Each row has a hidden value; after the row comes its tier, the name of the range that the value falls in. Each part has its own.
[ 434 -153  310   -3 -212  411 -239 -255 -308  -55   54 -130  279 -264
  134  255  -88  431 -221  365  -55 -398 -260 -209 -103 -579  253   -6
   59   -2  -62   74 -267 -321  428  288 -109  -20 -259  456 -328 -327
 -141  -53   77  673  112  -88 -274]
Z
[  8 -53 -58   9  27 -25  30  40  45  54  -4 -23  37   3 -41 123 -18 -48
  28  -6  30  34  43  71  69  31  10  35 -21  -3 -31  17  18  28  53  60
 -53   1  58 -65  24 -37  24 -10 -36 -29 -23   7  29]
P
[ 93 -61 -54  -5  20 -34  -1  11  14  53  48 -84  20   0 -76 184  56 -32
 -28  54   4  24  84  13 154  63 -52   0 -37  -9 -89  45  10  22  34  94
 -22  49  77 -85  25 -56  54  24 -64 -50 -17  39  94]
T
[-12 -59 -42   0  26 -23  43  51  62  56   2  -7  45  -7 -22  91 -34 -37
  38 -27  32  38  30  74  31  27  24  47 -16 -21  -3   2  14  19  67  41
 -60 -28  45 -37  25 -44  12 -12 -12 -10 -14  -2  16]
C
[-43 -88  -1  14   9   1  58  60  59  81 -16  38  36   5 -11  21 -73 -46
  84 -64  48  59  21 113 -23  -2  72  73 -20   9  52 -48  24  39  54  57
 -75 -78   5  -3  18 -13  -6 -29   9  -4  -7 -59 -14]
B
[-41 -59 -38  22  21 -18  44  53  56  73 -17  18  58   3 -14  53 -46 -58
  75 -53  40  46  31  96   0   9  56  68 -17  15  22 -18  25  32  59  53
 -65 -54  27 -32  10 -24   2 -27  -2  -5 -13 -20  -9]
U
[-41 -80 -10  13   7 -10  63  68  61  66 -24  34  27  -1  -9  30 -72 -50
  85 -49  52  70  14 116 -11   9  46  58 -17   2  34 -44  35  33  66  41
 -62 -52  21 -15  34   0   4 -17  10 -18 -13 -49   5]
X
[  97 -186  -54  -64   50   61   40  146   32   88  -80 -150  -53  -55
  -58  134   74   49  -98   95  141  -27   27   46  181  136  -59   99
  -44  -68  -81   21   16  133  -24  121  -14   96  163  -56   84 -111
  -24  -42   50 -155  -67   77   78]
T
[ -59  -77  -20   11   33   -9   56   59   65   81    1   44   28    7
   -9   48  -76  -34   57  -83   47   59   32  106  -23   20   86   64
  -36  -10   52  -49   10   40   38   73  -76 -102   -5   -5    7  -25
  -15  -28  -15  -15   -4  -57   -5]
K
[-122   17 -185  149  180  -24  -77  208  -53   -1  -61  111   56 -137
   44  -41  -59  -44  234 -238  223  107  264  230  -80   -7  220  -14
  -45   40  225 -139   31  -12  271  107   99  -49 -106  166  166  -71
 -209   -4   33 -129   26   45   77]
Z
[ -47  -81  -14    9   36   -3   59   48   64   75   10   40   32    5
  -13   58  -84  -32   57  -72   39   45   26  102  -26    9   90   64
  -34  -13   50  -41    5   33   42   79  -86 -106   -6   -5    4  -32
  -10  -31  -21    7   -6  -63  -19]
K
[ 200 -154 -263  -73  411   66  186   86  114  -33   96  -24   67 -263
 -146  132   36 -145   96  486   84  -94 -102   -6   -9  164 -142   53
  139  -34 -177   51  -17 -145  109  263   19  -39   92 -311 -207  -94
   91 -204  220   84 -138  159 -242]
S
[ 43 -45 -78   4  33 -24  14  32  41  51  25 -49  25   2 -60 157  14 -58
   2  21  20  36  57  46 112  54 -19   9 -22 -13 -53  28  17  33  35  67
 -37  36  68 -88  24 -46  35   1 -56 -59 -21  34  68]
S
[-19 -91 -13  19   9  61  28  47  46  83 -30  29  21  10 -30  42 -72 -89
  96 -33  53  78  11 110 -37 -27 103  47  16  29  51 -54  40  79   8  69
 -82 -51  -4 -24 -29 -10   6 -63  -5 -19  -3 -76 -21]
Z
[  64  -41  -87   -5   42  -47    6   22   22   54   34  -72   29   16
  -71  177   38  -61  -12   44    4   21   72   27  142   75  -37   10
  -42    9  -89   45    7   32   19  105  -28   39   80 -117   14  -46
   47   11  -65  -53  -28   50   74]
T
[-53 -69 -14  15  15 -10  51  57  60  84  -9  38  49  19  -6  20 -73 -59
  85 -80  41  57  20 110 -24   2  90  77 -28  13  52 -46  24  40  46  60
 -75 -81  11  -6  19 -23 -19 -26   0   6   0 -48 -12]
B
[  5 -51 -63  10  21 -27  31  37  47  65  -4 -24  42  -2 -38 124   3 -37
  16   2  29  30  37  60  75  39  -5  44 -23   5 -45  19  11  30  47  67
 -46  -3  59 -72   2 -31  31 -11 -29 -37 -28  18  29]
P
[ 38 -49 -72   4  34 -20   6  28  27  48   0 -51  30   2 -51 153  14 -59
  13  33  24  36  47  46  91  40  -5  12 -15   6 -70  27  22  35  33  81
 -34  30  72 -89  -1 -43  36  -8 -39 -37 -21  28  49]
S
[ 131  -89  -63 -106   55    5  -32   51   41   -1   55 -124  -21  -51
  -59  182  -33   -4  -77    8   19   54  122  -38  110   48  -64 -108
   44 -157  -19   41  -33   27   51  -20  -48   68   15   -3   32 -133
   62    5  -46  -87    4   39  140]
T
[ -67  -45  -19   15    9  -41   36   45   59  101    8   64   71   19
  -10   15  -40  -12  101 -123   19   65   67  104  -36    0   98   90
  -36   40   54  -44   -3    8   83   66  -57 -127  -17   27   -6  -23
  -15  -11  -10   24   22  -52  -17]
Z
[  76 -165   26 -152   58   52    3   94   94  -23   57  -75  -39 -116
    1   60 -186   28  -43 -126   52   99  144  -22  -56  -24  -12 -151
  124 -295  166  -24  -50   14  111 -161 -119  -32 -107  161   61 -168
   48  -33   24  -61   32  -57  109]
X
[-43 -73 -10   6  31 -18  57  47  55  63 -12  29  49  17   1  17 -91 -73
  81 -60  41  62   7  97 -30  -6  88  63 -21   1  32 -48  40  27  39  64
 -67 -78  19  -8  13 -31 -23 -22  17  30   4 -41 -12]
B
[  79  -40  -87  -14   39  -41    1   27   17   44   28  -70   16   17
  -69  175   20  -59  -13   51    7   28   67   29  148   69  -39   -5
  -37    5  -94   37   10   30   23  102  -20   54   77 -110   20  -43
   42   19  -66  -60  -24   46   86]
T
[-263   79  -15  170 -138 -102   49   12  192  146  228   91  114  -23
  129   45  242  -84  -34 -108    2  236 -141  -15  -77  151  -33   47
 -114 -106   33 -100   87  -14   27  -70   41 -103   83  -15  -37   23
  -19  104   44  -97   70  116  250]
B
[ -26  -93   83  -34  -45  -25   87  104   86   31   23   59  -36   51
   -3   43  -94  -21  152  -16    3  117  -75  187  -71   28  102   52
  -58  -22   19  -73   55   -2  114   15  -65  -47   95    8  155   15
    2   56  -11   58   41 -147   31]
B
[ -21 -135   21  -72 -143 -123  136  154  -35   24 -240  116 -107 -166
  118   14 -135  306 -121   38  136   81  -19   68  153   51 -394  -31
  -71   10 -132 -101 -142  -65  266   52   91  -38 -139   49 -103  291
  157   99  123 -278 -166  -32  133]
C
[-189 -101  -12   24   79 -186  132   98  106   81  -59   30   11   68
    6   13  -79 -129  151 -188   44  119  125  165  -56  124   37   79
  -69   -6   38  -34   82   94    8   21  -99 -160   78 -101   95   45
   63   -8   -4  -51  -44  -77   12]
X
[-41 -52 -40  16   9 -18  46  59  58  79 -18  25  54  14 -13  52 -50 -49
  73 -55  36  42  18 103   8  13  55  75 -27  25  19 -20  13  34  61  57
 -67 -51  27 -36  13 -13   0 -21  -8  -9 -16 -23  -9]
U
[  38 -229  329 -305 -232 -192  224 -257  212  293    7 -116  163  299
  -80   26   67  126 -111   44 -325    0 -162 -192   15    7  -92  361
   12   56 -372  162   -9   30 -254    9 -261 -335  238 -125 -331  -56
  309  -18   54  430   68 -171 -235]
X
[-59 -72  -4  23  -1 -27  58  52  62  81 -13  26  52  13   1  37 -54 -45
  70 -73  37  54  22 102 -13   9  57  75 -32   4  34 -31  27  33  58  44
 -74 -75  24 -13  24 -12   1 -15   2   3  -9 -42  -1]
X
[ 175 -170 -113   19   62  368 -251  110 -161   33 -370  -58  -57  -98
 -118   99   99 -281  439  314  159  258   57  161 -280 -170  248 -131
  349  337 -101  -83  164  282  -22  166   48  169    6 -149 -376   90
  193 -311  142  -70   18 -164 -158]
U
[-32 -57 -47  23  18 -20  41  57  49  67 -33  14  43   9 -23  72 -45 -60
  73 -40  44  49  33 106  22  16  42  59 -19  26   2 -13  28  41  58  58
 -59 -30  38 -52  16  -7  14 -22 -16 -25 -23 -22   0]
C
[ 129 -194   -9 -124  162   31   84   66  -51   21 -200    7   11   63
 -137   10 -391  -30  194  -71   40 -133  192  216   32 -142  168  101
   42  126   69   26  -60   48   88  175 -210 -101  -87  -18   57  -44
   15 -136  -64  129  -80 -210 -278]
B
[ 42 -48 -78   6  46 -33  18  20  33  48  17 -52  36  -2 -56 156  13 -61
   1  34  20  27  56  36 105  50 -22  13 -19  -4 -69  34  17  24  34  83
 -36  22  68 -97   0 -46  40  -5 -42 -38 -25  38  50]
S
[-321  158 -147  383  -46 -142  150  -15   -6  286 -127  283  233  263
  -22  -26  171 -220  321   28   30  -48 -222  373   70   69  271  530
 -349  639 -189  -80  160   61  -59  527   40 -171  237 -362  -73  274
 -168   -4  -61  116  -81   10 -249]
K
[-52 -77 -13   3  20  -8  60  62  70  80   1  42  32  12  -8  29 -77 -49
  74 -72  40  63  13 107 -28  13  80  68 -29  -4  50 -52  17  37  41  60
 -75 -91   5 -10  11 -19 -11 -25  -2  -3  -1 -56  -7]
Z
[ -30 -106   14  -43  -52  -29   90   97   25   58  -87   93  -40  -60
   45   27 -126  124  -19  -25   73   68  -19   93   30   14  -89   23
  -51   -1  -14  -87  -71   -8  132   77  -15  -92  -84   38  -56  108
   49   23   37 -104  -58  -76   40]
K
[-66 -72  -2  27  15 -22  61  51  60  77   3  46  38  14   1  30 -78 -50
  77 -90  43  66  26 113 -26   4  85  65 -41  -2  57 -55  28  30  52  61
 -73 -95   2   3  29 -13 -19 -12  -9   1   0 -59   4]
Z
[ 300 -301   96 -410   78  130  -70  114  132 -156  139 -284 -188 -245
  -29  214 -274  155 -260 -102   22  147  269 -222  -35  -21 -183 -451
  310 -686  204   56 -148   17  137 -428 -188   82 -178  300   94 -350
  202  -31    4 -148   68  -78  286]
P
[-43 -64 -22  22  16 -15  48  45  57  71  -6  26  58   8  -8  41 -72 -64
  76 -68  36  47  30  96 -13  -6  66  60 -16   5  42 -27  23  29  59  47
 -78 -67   9 -17  13 -23  -1 -26  -5   9  -9 -36 -12]
X
[  69  -37  -94   -9   36  -33   -4   33   21   49   21  -65   18   13
  -67  169   31  -60   -8   45   15   33   63   34  141   68  -32    0
  -34    8  -85   33   10   39   22   98  -17   56   78 -108   16  -43
   37   13  -61  -70  -24   50   85]
T
[-102  171 -100  100   16 -173   -9 -118   43   10  146  170  172  113
  -24  101 -168 -232  229 -161 -169  120  100   90  -90 -105  105  -94
   -1  134   49    1  -16 -124  146   18 -109 -158 -150 -117 -109  101
  113   43 -190  142   41  -91  -32]
X
[ 11 -66 -60   3  41 -17  18  42  38  59 -26 -37  38   3 -46 127  -7 -58
  47  -2  32  34  59  70  48  30  26  37  -4  14 -38  23  21  48  40  70
 -58  -5  62 -76   2 -42  38 -32 -28 -21 -23  -1   8]
P
[  74  -54  -67  -20   36  -54   10   13   22   43   33  -88   14   32
  -70  191   19  -73  -17   52  -10   25   65   22  142   75  -42   -8
  -40   -4 -103   51   13   42    1   98  -44   43   90 -131   16  -42
   68   15  -76  -42  -26   31   80]
T
[-167  -28 -237  106  267 -126  162  -77  126  185  121    7  290 -131
   12  -10  -79  -19 -277 -268  109 -225  225 -152  181   60  -90  201
  -77 -135  155   67 -133  -41  -52  161 -142 -312 -194  -16 -198 -210
 -127 -145   35  -54 -146  280 -113]
K
[-51 -79 -15  21   6  -2  70  65  72  95  -1  47  49  -2 -15  28 -61 -32
  77 -68  44  32  18 115 -11  11  54  96 -33  15  61 -36   0  30  68  60
 -87 -88   0 -17  16  -5  -2 -33   0 -11 -23 -51 -29]
B
[-30 -47 -42  20  12 -36  40  41  49  62 -17   8  51  12 -15  82 -39 -50
  54 -40  32  47  30  88  29  15  34  53 -27  13 -10  -6  23  23  62  54
 -55 -33  41 -45  18 -16  12  -7 -20  -9 -16 -10  13]
C
[-53 -65 -25  24  11 -21  60  57  60  81 -17  39  54   7  -6  34 -56 -55
  86 -51  39  50  11 109 -15  10  56  79 -26  27  27 -33  20  28  63  61
 -67 -72  20 -32   6  -1   3 -25   7   2 -16 -38 -19]
X
[-241   62   37   40  -56 -402  350  -23  281  112  350   82  145  110
   77   54 -179  167 -352 -401  -79 -160   -7   17  357  202 -203  242
 -397 -330  119   62 -106 -208  119  -80 -176 -222   65   57  418 -111
 -166  282 -184    1  -64  137  198]
C
[-55 -55 -35  11  14 -26  62  63  71  78 -13  36  47  19  -3  26 -69 -65
  71 -63  42  59   3 104  -1  19  52  74 -31  10  27 -39  27  34  46  51
 -62 -60  28 -32  20  -8 -10 -16   6 -14 -12 -21   2]
X
[-41 -64 -31  15  18 -28  49  58  59  69 -22  15  46   9 -13  54 -53 -52
  70 -60  42  53  37 100   7  15  48  63 -22   6  18 -18  28  36  60  44
 -64 -48  34 -29  29 -19   5 -18  -6 -13 -13 -26   3]
U
[-42 -68 -23  12  15 -13  47  60  58  77 -16  28  51   6 -10  30 -69 -46
  77 -78  45  49  39 102  -7   0  66  70 -18   8  48 -30  19  33  65  45
 -71 -65  10  -3  25 -26 -10 -24   1  -4  -6 -36  -7]
X
[-59 -75 -14   8  18  -3  51  59  66  85  -2  40  23  14  -7  52 -72 -25
  45 -88  45  61  25 103 -15  17  88  67 -40 -11  49 -49   9  50  30  69
 -76 -97   0   1   7 -26 -16 -21 -23 -19   1 -59   6]
K
[-50 -69 -14  11  19  -8  47  55  58  78  -1  42  42   9  -5  29 -78 -42
  79 -84  40  60  30 106 -31  -2  90  63 -27   4  58 -49  11  31  57  62
 -72 -92  -9   7  10 -25 -18 -24  -5   5   3 -55  -8]
Z

Next part:
[ 188  -45 -114  -94 -108   -1  -10    6  158  -63   98   78  119  -25
 -163  156  111  -16 -230   71  -20 -327  274   -7  -30 -110  -52   78
 -134  112   50 -115   32  344  109 -123   75   32  -69   96  -29  151
   66  -24   43   69   54 -321  -64]
[67]
[-141  -32 -219  318 -233 -114   11 -250  -76  290  462 -161 -346  403
 -142 -164  106  -37  -89 -100  -70   36  -94 -108  -64  356   79 -402
  217  105   37   99  199 -342 -207  191  179  -34  324 -255  282  115
 -221  -36 -223 -113   45  -41  190]
[63]
[-541   -3 -187  -71  260 -312  -89  -35  235  245   75   10  108 -100
   59  -87  -94 -269   45 -481  -38  216 -155 -367    9 -600  -14  -24
 -155 -170  -50 -382 -176  252  -15  105 -240 -485 -190 -202 -123 -325
 -102 -397 -111 -216 -465   59   42]
[67]
[-187  366 -184 -428  358 -149  256  176  264 -230  -41  343  -20 -376
  -15  102 -143  128  302 -268  -36 -296 -151 -245  -63 -591 -385  260
 -264  -81 -101 -114 -244  335  491 -188 -414  -90 -338 -140   70  177
  -91  265 -131  177 -507  250 -156]
[65]
[  70  -38  -75  -72  112  266  152  109  149 -173 -136  294 -163   -7
   77   26   78  132 -215  216  -14 -287  188  314  -65  200   34  227
  134 -172  -21  233   76  198  276 -143   23  155 -295  212  205  345
 -127  178    5  290 -168   88 -179]
[70]
[ 157 -480 -239  194  -28  -26  -77  167 -225   78  334  -89   92 -157
   -4  226  307 -228 -151   -2  131  -55  299  159  126  -69  192   31
  -57   11   30  -76  291   99 -116   69  -16  -30  -11  111  -43  -66
  -68 -345   17   18 -114 -154   51]
[82]
[-362  -15 -179   63  298 -200   24  296  156   75  153  129   59 -170
  190  109 -151 -326   62 -375   38   89   34  -34 -258 -192 -285  194
  -69  -63  -73 -330 -234  211  452  -80 -381 -138 -162   10  226 -185
  -24  -42 -281 -229 -177  190  176]
[74]
[-465  -19  -13 -321  421  -56  -97  212  490   26 -217  118  -80    1
  -82  -73 -388 -262  -19 -104  -23    1 -151 -461 -236 -366   30  133
 -226 -297   14 -406 -267  172  155 -264 -180 -187  -47  -75  -22 -214
  -34 -182  -79  -77 -210  -50 -134]
[67]
[ 285 -281 -173  -39  -13   43   83  162 -143 -133  142    9   36 -116
  -63  185  268  -67 -253  105   12 -193  187   37  208  -91   80   21
 -138   44   17  -65  252    2 -112  -29   63   65   37   16 -215  102
 -105 -174  143  226 -143 -139 -101]
[77]
[  11   11   38   72  -56  130   60 -128  135  -70 -195  132  217  -86
   76   -2  226   98 -296  -11 -194 -163  257  155   89  -90 -119   59
 -117   57  -15  -54  104  339  151  -72   90  -29 -255  147 -112  -29
   76   53  147   47  -71 -175   17]
[67]
[-408  -14  118  450 -142  121 -105 -217  228  349  284  -86 -327  366
 -265 -217  -33 -171  115   70 -103  -84  -88 -227 -300  425  122 -239
   78 -133  158   58  175 -205   27  170   44   88  415  -66  428  -73
 -137  135 -380  -65  224 -249  236]
[70]
[ -75  100  108 -126  390 -176  133  137  321   64 -186  227  447  -92
   59  188 -298  -78  208 -212  106  103  -23 -297 -454 -109 -240  390
 -140 -180 -136 -413 -247   19  286 -230 -274   14 -107  -90   85 -311
  -73   82  107 -426  -10  211  183]
[60]
[ 398 -106  -85 -148 -116  -60 -102 -272  299  168  222   88  140  523
  107  122  -68  124 -234    0  126  -87  470  206 -465  307   82  -23
  251   19  -81 -116 -196  468   21 -300  197  159 -147  144  295  212
  172  -56  113 -305  292 -106   63]
[82]
[ 282  389  448  -62 -172  148  230   -1 -128 -253  -22  180   93  109
   -2   15 -126  -88   54    4 -352  324  -48   10  142  157  -67   45
  280   52 -222 -263  -79  195  166   13 -180  113 -200 -321  -77 -137
   52  -86  105 -101  -39  -98  249]
[65]
[ 137 -111  -23  154 -205 -121  -20 -528    2  290  390 -141 -121  489
 -363  -40   42  173   93   39  -47  -28  -15 -314 -159  189  225 -472
   37  132   11   12  266 -348 -336  -27  229   39  407 -341  195   -9
 -105  -18   26 -263  162 -197  190]
[77]
[-169 -209    8  203  -19  146  -56   39  -11  144  128 -221 -313  257
  -23 -217  -46 -198  -56  -26 -135   53  -84 -101 -162  379   44 -291
   50 -128   87 -201   65 -314 -162  -19  181  178  409 -179  126 -296
  -35 -125 -113 -106  298  -77  166]
[78]
[ 252  -50 -118   99 -162   99  114  -83 -139  -70   87   40  174 -192
  109   83  403  185  -97  -55  -77 -234  298  278  163  -30 -129   30
  -61  108  -28   71  224  301   32   29   81  107 -219  113  -53   68
   35   61  134  116  -82  -81   50]
[60]
[ 475   61  -35 -102 -240   82   35  -65   19   56  174  -76  222  101
  211   25  279  177    9  -63   88 -152  279  111  -77  250  -58   84
   79 -102  -24  -38   11  387 -253   39  194  320  -54   86  -64  143
   40    5  231   77  131  -63   43]
[70]
[ 180 -239  -78   19 -154   50  -82  -89  -35   89  131 -130   94  118
   71  -28  197  -95 -253  -75  -71   -7  233  103   68   30  112 -133
   37  -34   18 -222   57  244 -262   37  215   16  -15  -17 -173 -164
   73 -368  151  -53  100 -216   38]
[74]
[-172  294 -166  250 -244 -230   46 -570  237  291  208  181  -87  464
 -334  -37  -33  322 -150   56  -36  -55   50 -118 -220  260   77 -164
  275  322  -81  373  210  -95  133  -43  144 -235 -118  -88  560  456
 -218  328 -130 -347 -124 -111  176]
[74]
[ 299 -157 -159  -90  -95   20    4   27    6  -30   58  -20   92   88
    9   93  128   40 -297   57   27 -132  257   95  -22  116   37   20
   25   62  -14  -93   68  141 -118 -149  219   99  -48   45  -51   96
   13 -129  195  -35   90 -142  -30]
[67]
[-257   68  -88  445 -196 -180  -16 -489  134  415  326   54 -172  515
 -368  -59  -62  107  -31   75    2   75  -30 -176 -286  415  217 -237
  298  185  -27  285  295 -357    7   68  108 -172  142 -154  595  206
 -278  174 -221 -413    4 -112  287]
[86]
[ -32  124 -329  283 -195 -165  163 -433 -123  185  418  182 -231  221
 -149   24  183  339   20  -41    7  -77   74  217  -21  199   78 -179
  364  252 -124  508  310  -82  143   97   12 -162 -249 -108  573  482
 -276  236 -194 -135 -327  150  143]
[82]
[  88   -2 -107  -77 -158  165   -5    4    6  -64 -131 -115   62  -93
  203 -156  374  135 -297  -44 -128 -144  165   47  295  -55  -32  -43
 -132  -41   28  -11  172  317 -283   19  268   57 -132  116 -327   59
   24  -82  258  272 -163 -162 -110]
[78]
[ 304  190  261 -162 -298   38  -38  222 -194 -128  360 -121 -131  213
 -132   22 -200 -406   72    1 -192  356  -52 -193  147  145  149  -88
  287   37 -110 -435 -131  261 -137   59 -127  112   75 -365  -96 -132
  100 -454  -39  -87   80 -349  202]
[78]
[ -18 -194    2  183 -115  -20 -203 -136  145  278  271 -231 -166  548
   -7  -97 -137 -122 -128  -31  -14  124  159 -124 -415  479   71 -340
   97   60   26 -230  -14 -120 -120 -246  221  182  394  -58  322 -145
  126  -40  -81 -396  445 -186  282]
[65]
[-251   32   23  103  -23  211   87 -108   53  -16    9  -18 -408   54
 -297 -223   10   61   82  116 -243 -247 -201 -193   19  103   19 -245
  -79  -68  108   77  208 -269   13    2  103   97  251 -217  145  -50
 -128  146 -154  167   22 -142   -4]
[78]
[ 146  -55  -43   -8  -88   53   -7   65  224  -99  138  102   99  -47
 -156  197  150  -76 -219  105  -51 -435  326  -30  -79 -101 -156   73
 -280  137  100 -135   58  355  270 -154  -15  130   58  195   -4  172
  115  141  -64  181  109 -382  -34]
[63]
[ 473  232  397 -185 -248   92    6 -123   19  -67  165   98   11  513
 -115   69 -313  -41   61  179 -122  339  129  -41 -173  407  245  -20
  457   40 -219 -223 -119  286  -19 -205  -26  209 -117 -227  196   30
  132 -172  131 -327  186 -242  235]
[86]
[ 511 -110 -125   64 -298 -120   -5 -408 -115  123  244  -86  459   80
  152  152  391  270 -140 -221  -20  -76  479  251    5  -38 -105 -155
  -17  257  -92 -124  100  422 -175  -65  234   56 -176   25  -86  -54
  211 -100  313 -275  149 -150  205]
[67]
[ 287  -33 -152 -292  -93   74   -7   87  151 -156  164   20  -83   24
  -64   91  120   45 -163   76  -17 -408  249  -30   -2 -108  -63  -18
 -170   41   60 -108  -21  410   24 -202   93  193    9   86  -73  274
  115   14   38  283   25 -267 -178]
[63]
[ 170 -355 -158    0   13  -38  -33 -191   46   62  202   26   78  168
  116   91  191  -49 -321 -131  -67  -85  338  201  -20 -147   55 -204
  -45   32  -22 -212   13  276  -24 -102   90  -57  -76   27  -86  -70
  103 -280   78  -47   -9  -89   -2]
[77]
[-282  -67   87  469  -35  138   -9   39  134  224  229    4 -227  252
  -57  -82  -47 -244   24   47  -47  -25   21   17 -366  557  -28  -38
  150 -117   87    5   94 -208  234   86  -47  190  299   40  470  -71
 -125  179 -355 -110  269  -61  283]
[70]
[  66 -185 -177  -82 -115  -88 -165 -253  236  153  225  -32  -17  364
   34  -12   85  -37 -380  -93  -45  -84  316   28  -87  -81  120 -245
   11   64   10 -171  -57  414 -102 -137  182 -110  -55   62   -3  110
  130 -248   25  -71   10 -254  -38]
[63]
[-107   20 -156 -354  361 -217   36  224  133  -19  -21  123   35  -84
  -13  114 -300  -56  166 -158  137  160 -116 -331 -144 -306   44  196
  -45 -128 -162 -244 -140   52   64 -279 -239 -148 -209 -184   72  -55
 -129 -155   68 -233 -377  196  -31]
[74]
[-259    9 -149 -319  402 -230   58  277  140   -7   93   27   73 -323
   27   62 -127 -228  321 -392   43   14 -230 -492  -13 -647 -159  112
 -363 -243  -41 -457 -197  126   39  -36 -373 -162   -5 -263 -214 -283
 -104 -222  -60   21 -418  157  -52]
[63]
[ 361 -145 -166 -188 -199   31  -17 -282  -83    6  191 -141   68   65
  121  -52  330  198 -120 -181 -114 -172  259  134  173 -192   14 -288
  -63   25  -10 -147   37  411 -329  -25  264   62  -92  -95 -252  -43
  165 -268  244   85    1 -145  -58]
[65]
[ 115  -44 -110    7  -85   93   94    3  112 -110   -5  142  102  -85
   -6   74  213  -25 -355    7 -134 -325  260  208   54  -60 -151   85
  -68   52   48  -82   15  327  190   -1   92   16 -163  113  -91   98
   27  -25   28  170   21 -190  -74]
[78]
[-240  264  -74  232 -170  -23  175 -472  159  196   29  211 -188  280
 -411 -155   56  286  -81  176 -111 -135 -181 -171    6  221  194  -82
  250   50  -10  445  343 -292  -38  204  157 -205  -71 -185  321  360
 -426  223  -78  -19 -269  -67   14]
[86]
[-453  344 -126  -49  134 -304   38   11  191   90  -12  120  199 -279
  -57    9   12  -23  143 -315  -28  112 -175 -481  156 -572 -131  161
 -240   43 -102  -89   51  228  122   66 -318 -421 -291 -116  -66   23
 -187   32  -54  -80 -668    3   60]
[78]
[-315  304   53 -127  324 -112  160   14  364   -4 -349  283  346 -234
   82   21 -122  104  121 -228  -44    5  -85 -287 -157 -335 -274  340
 -221 -127 -125 -173 -118  193  313 -143 -249 -164 -335  -17   -5 -125
 -109  217   93 -168 -358  174   53]
[74]
[ 133 -169  -90  115  -76   39   48  -91   -6   14   44   48  201  -56
   46   79  239  -12 -251  -69  -89 -147  273  209   31  -32  -67   12
  -40   51    3 -121   91  221   44   13  105   -7 -134   61  -76  -96
   35 -127  102  -41   46 -132   59]
[74]
[-485   72  244  412  -36  291  -20  161  204  169  -86 -218 -219  193
  218 -399   92 -282  -84  -84 -249   66 -174 -262 -130  504 -203 -157
 -137 -256  149 -203   97 -255  -76  167   88  280  512   30  -19 -308
  -81  194 -194  144  228  -93  241]
[77]
[ -44  123 -175 -222  324 -225  192    0  134   -1  -45  253  206 -110
  180  116 -150  128  141 -334   59   72    2  -17 -223 -251 -222  207
   27  -70 -211 -174 -221  167  269 -199 -227 -124 -388 -142  150  -55
  -88   32   70 -293 -302  389   62]
[74]
[ 210 -138  -68   38 -102  100  -22  119   16  -55  152   30   85 -145
 -170  201  229    8  -44  200   80 -321  278  -19   35  -11   70  148
 -174   55   62   56  282  223   41  -83    2  153   -3  194   34  183
  -15   71   38  175  -43 -312  -27]
[82]
[ -89 -274  120  250   43   70  -61  -44   87  174  149 -139  -76  261
 -114  -45 -121 -248   -8  -38 -116   18   34 -134 -349  295  -25 -236
  -60  -67   82 -364   -5 -278   16 -113   83  182  454 -168  163 -440
   60  -90 -108 -296  465 -149  269]
[65]
[ 583  554  423  -60 -298  226  444   10 -350 -299  -28  187  201   32
  226  -24   38  105  171  -79 -322  328  -66  287  177  455 -220  183
  529  -25 -296 -141 -101  169   47  213  -83  331 -331 -372  -95  -89
  -43  -13  245  -61   41  173  301]
[60]
[-824  -51  -71    3  510  -69  -53  370  391   11 -203  204  -88 -299
   15  -41 -254 -453  -59 -229  -98   42 -158 -302  -87 -513 -123  222
 -303 -233   22 -344 -162  174  487 -101 -433 -369 -183   47   40 -286
  -98 -117 -320   -6 -450   31  -37]
[67]
[ 150  -85  -41 -206 -111   -1 -152 -221  376   32  184   28   35  239
 -123   65   52    5 -214    7  -77 -355  349 -105 -154 -219    4 -164
 -218   64   80 -236 -100  575   58 -236  102   43   24  109  -32  121
  249  -59   -2   72  129 -431  -93]
[63]
[ 304   78   47  -22  -76   83   81 -136  164   13   -7  138  243  111
  108   99  121  235  -35   40   39 -168  309  136 -225  225  -92  155
   46  -12  -71   30   32  301   98 -161   78  234 -169  154  151  154
   45  222  170  -73   95  -30   86]
[82]
[ 269 -405 -374 -160   40    5   73 -151  -80 -120  332  151 -267  120
   -1  136  187   57 -335  -19  -70 -302  323  410   87 -213  118 -260
   77   78  -27   10   37  270  108 -154   71  -56 -204  -28   61  233
   36 -265  -41  189 -162    5 -206]
[77]
[  73 -230  -70  283  -13  164   88  137 -151  -52   -6   80  175 -313
   54  149  418   -2 -153  109   16 -163  255  225  207   20   38  204
 -114  -17   16  153  411   71   65   91  -22   49 -156  235  -54   42
 -142   32   94  201 -227  -76   32]
[70]
[ 111    7 -115  310 -108  157  209  141 -296 -162 -234   38  340 -468
  330   60  599  229 -283  -40  -97  -63  265  343  404   60 -245  224
 -135  174  -86  218  464   82   41   63   91   60 -343  266 -202   63
 -103  227  297  164 -319   70  113]
[67]
[ 111   67   65  -77 -107  122   -6 -143  297  -57 -143  142  179   64
  -80   34   92  108 -272  116 -124 -276  287   16  -61  -32  -48   87
 -111   53   22  -73   29  426  131 -171  133   50 -174  167  -38  106
  116   88  132   44   62 -328  -46]
[74]
[ 240 -252 -134  106  -28   80  145  -93 -209 -140   35   77  156 -244
    2  156  383  135 -199   -9 -128 -221  279  277  241 -195  -58  -56
 -156  148  -26   12  289  100   66  -51   67    0 -168   23 -142  -46
   12  -51  175   99 -132  -71    6]
[65]
